Below is a small trained network, with its code and all its weights. Each question gives an input and a target symbol and asks what happens when units are switched off, that is, made to give their printed mean instead of their output.

import numpy as np


def w(rows, s, z=0):
    codes = np.array(rows[::2]) - 128.0
    scale = np.full(codes.shape[1], s)
    scale[-1] = z or s
    return codes * scale


def norm(h):
    return h / np.sqrt((h * h).mean(-1, keepdims=True) + 1e-5)


def softmax(a):
    e = np.exp(a - a.max(-1, keepdims=True))
    return e / e.sum(-1, keepdims=True)


def log_softmax(a):
    a = a - a.max(-1, keepdims=True)
    return a - np.log(np.exp(a).sum(-1, keepdims=True))


def net(x, mask):
    ids = ['ΓΔΣαβεζηθλμπτφψω'.index(c) for c in x.split()]
    T = len(ids)
    res = E[ids] + P[:T]
    u = 0
    for l in range(2):
        r = norm(res)
        for j in range(3):
            rows = slice(2 * j, 2 * j + 2)
            q, k, v = (r @ M[l][rows].T for M in (Q, K, V))
            z = softmax(np.where(np.tri(T) > 0, q @ k.T / 2**0.5, -1e9)) @ v
            o = O[l][rows]
            res = res + np.where(mask[u + j], z, o[:, -1]) @ o[:, :-1]
        u += 3
    return log_softmax(norm(res)[-1] @ U[:, :-1].T + U[:, -1])


Q, K, V, O = {}, {}, {}, {}
E = w([
[115,117,134,124,156,180,104],'Γ',
[195,168,191,100,95,169,92],'Δ',
[173,145,135,76,134,211,77],'Σ',
[96,123,147,127,176,151,89],'α',
[95,120,162,115,138,160,100],'β',
[139,157,180,139,111,136,100],'ε',
[96,161,136,116,151,166,112],'ζ',
[177,93,155,183,109,153,102],'η',
[191,167,131,205,207,146,162],'θ',
[204,132,79,193,107,161,150],'λ',
[151,125,218,129,172,161,181],'μ',
[125,187,41,145,115,157,106],'π',
[140,202,204,58,210,97,162],'τ',
[96,170,103,109,146,34,42],'φ',
[64,40,121,35,82,122,139],'ψ',
[176,116,118,179,253,64,137],'ω',
],0.0037)
P = w([
[225,142,160,74,167,144,49],'0',
[255,126,113,30,166,138,92],'1',
[140,154,200,129,159,176,39],'2',
[201,126,100,65,155,134,109],'3',
[97,153,196,155,139,184,57],'4',
[173,124,94,88,147,124,123],'5',
[73,162,195,180,128,179,78],'6',
[148,123,88,99,142,116,137],'7',
[48,162,185,202,107,181,98],'8',
[125,120,83,113,136,104,144],'9',
[15,156,182,223,96,178,122],'10',
[110,116,89,132,128,103,150],'11',
[5,146,177,242,86,163,143],'12',
[106,125,87,137,123,89,164],'13',
],0.0033)
Q[0] = w([
[138,149,155,113,88,175,116],'L0H1',
[134,149,113,126,51,168,133],'L0H1',
[193,141,142,102,16,52,152],'L0H2',
[24,145,225,216,85,164,66],'L0H2',
[98,142,176,245,87,178,93],'L0H3',
[187,35,112,92,62,58,139],'L0H3',
],0.011)
K[0] = w([
[196,162,135,74,104,148,120],'L0H1',
[158,112,171,92,78,159,109],'L0H1',
[244,171,221,118,77,123,122],'L0H2',
[57,112,131,213,121,37,212],'L0H2',
[86,146,150,175,101,53,218],'L0H3',
[254,105,166,153,114,175,78],'L0H3',
],0.0073)
V[0] = w([
[198,89,149,43,162,113,137],'L0H1',
[100,144,188,116,100,151,132],'L0H1',
[94,100,117,81,18,253,127],'L0H2',
[160,97,112,174,178,211,209],'L0H2',
[139,13,61,186,91,150,50],'L0H3',
[157,197,73,132,169,83,96],'L0H3',
],0.004)
O[0] = w([
[147,166,101,153,181,2,165,253],'L0H1',
[107,114,135,154,52,149,122,130],'L0H1',
[231,192,148,53,59,180,92,168],'L0H2',
[130,85,34,94,242,180,7,118],'L0H2',
[128,39,224,155,78,42,48,107],'L0H3',
[116,144,116,126,129,55,167,169],'L0H3',
],0.004,0.003)
Q[1] = w([
[105,101,102,77,124,92,163],'L1H1',
[146,100,124,91,94,147,123],'L1H1',
[188,2,87,59,110,164,232],'L1H2',
[122,168,197,196,126,226,57],'L1H2',
[162,84,28,126,162,121,173],'L1H3',
[179,45,40,61,131,41,221],'L1H3',
],0.0083)
K[1] = w([
[96,80,73,95,126,135,141],'L1H1',
[146,99,116,99,108,53,139],'L1H1',
[195,151,214,70,253,152,163],'L1H2',
[116,113,78,196,48,219,138],'L1H2',
[167,179,123,141,220,47,97],'L1H3',
[234,174,147,119,160,62,131],'L1H3',
],0.0064)
V[1] = w([
[43,108,183,184,27,204,151],'L1H1',
[118,90,115,63,67,117,82],'L1H1',
[55,243,58,86,114,142,70],'L1H2',
[176,113,7,178,68,95,103],'L1H2',
[119,167,110,254,198,141,54],'L1H3',
[102,239,167,167,156,170,78],'L1H3',
],0.0037)
O[1] = w([
[220,161,108,79,186,68,133,3],'L1H1',
[122,111,106,116,167,60,202,100],'L1H1',
[136,138,253,87,209,74,60,164],'L1H2',
[79,214,70,186,115,92,37,119],'L1H2',
[229,144,105,79,125,19,215,152],'L1H3',
[178,98,23,133,141,67,166,176],'L1H3',
],0.0042,0.0056)
U = w([
[144,55,86,83,180,165,44,213],'Γ',
[201,175,165,105,53,108,160,128],'Δ',
[201,152,106,20,88,150,98,119],'Σ',
[12,56,114,185,203,100,131,36],'α',
[57,140,194,145,63,196,88,165],'β',
[77,172,178,207,71,54,201,42],'ε',
[63,223,82,88,183,182,177,118],'ζ',
[178,15,156,171,98,96,80,46],'η',
[213,147,114,177,183,179,170,139],'θ',
[195,89,70,182,60,142,160,151],'λ',
[172,67,178,118,126,176,220,88],'μ',
[117,167,13,163,70,115,94,161],'π',
[145,160,199,32,177,92,162,126],'τ',
[116,173,131,117,145,30,27,125],'φ',
[111,47,115,56,93,73,181,255],'ψ',
[171,96,91,158,213,84,134,147],'ω',
],0.011,0.0031)

Each question gives the input, a string of symbols that net reads in full, and the target symbol t.
The units are the heads (2 rows each of Q, K, V and O). Each row of codes is followed by its name. A weight is (code - 128) times the scale printed after its matrix; where a second scale follows, it is the last column's (O and U).
mask holds one flag per head, layer by layer. A switched-off head (its flag False) gives its mean, the last column of its rows in O, instead of its output. The means were averaged over made-up inputs and are rounded, as every weight is.
A unit's drop is (log p(t) with every unit on - log p(t) with that unit switched off) / (log p(t) with every unit on - log p(t) with every unit switched off).
The circuit of an input: a set's keep is (log p(t) with only the set's units on - log p(t) with every unit switched off) / (log p(t) with every unit on - log p(t) with every unit switched off). Starting from all 6 units, units are removed one at a time, each time the one whose removal leaves the highest keep (on an exact tie, the one counted first), for as long as the keep stays at least 0.8.
circuit, biggest first: the units of the circuit, biggest drop first
most important unit: the unit with the biggest drop
heads that matter: for each layer, one digit per head in row order, 1 if its drop is at least 0.15 and else 0, layers parted by /
drop of u: that unit's drop, to one decimal
input η Σ ζ ε Γ Γ ψ ψ α ω τ, target α: most important unit	L0H2
input Γ τ Γ α Δ μ α ψ φ, target β: heads that matter	100 / 001
input π η ε φ φ ε φ π Γ ψ λ ψ π, target β: circuit, biggest first	[L0H1 L1H3]
input Γ ε Γ Γ Δ ζ φ μ Γ π Γ, target φ: circuit, biggest first	[L1H2 L0H1 L1H3]
input Γ Σ ζ, target τ: heads that matter	000 / 011
input α ε τ Γ θ ψ τ Σ φ λ ζ, target ε: heads that matter	010 / 001
input θ β Γ ω Γ Γ θ η Γ λ α, target π: circuit, biggest first	[L1H2 L1H3 L0H1]
input π Γ Δ τ θ, target ζ: heads that matter	001 / 000
input Γ λ θ α, target α: circuit, biggest first	[L1H1 L0H2]
input ψ Γ Σ ψ λ, target β: heads that matter	010 / 001
input Γ λ φ Σ ε, target ε: heads that matter	010 / 000
input ω τ α Σ λ λ Γ, target π: circuit, biggest first	[L1H2 L1H3]
input μ Δ ε π Σ ε π ω α β θ, target ω: circuit, biggest first	[L0H2 L1H3]
input Γ Γ Σ τ β, target ζ: circuit, biggest first	[L0H3]
input μ θ φ ε η Γ φ Γ τ π Γ θ Γ, target ω: heads that matter	010 / 011
input α λ λ π θ θ Γ, target ω: heads that matter	000 / 001
input φ α μ ε φ ψ φ ω ε β, target β: circuit, biggest first	[L1H3 L0H2]
input π μ π θ ζ, target φ: heads that matter	000 / 011
input ζ φ λ, target ε: heads that matter	011 / 000
input ζ λ φ ψ θ Γ β Σ Γ τ φ ω ω η, target η: most important unit	L0H3
input ζ μ θ Σ β ε π Γ α ε φ φ π ζ, target ζ: heads that matter	101 / 000
input ψ π τ, target β: heads that matter	000 / 001
input Γ Δ ω Σ η θ μ φ Γ ψ λ ψ λ, target β: heads that matter	101 / 001
input Γ α φ Γ Δ, target ε: drop of L0H1	0.0
input ψ Γ π φ λ α Γ, target π: drop of L1H1	-0.1
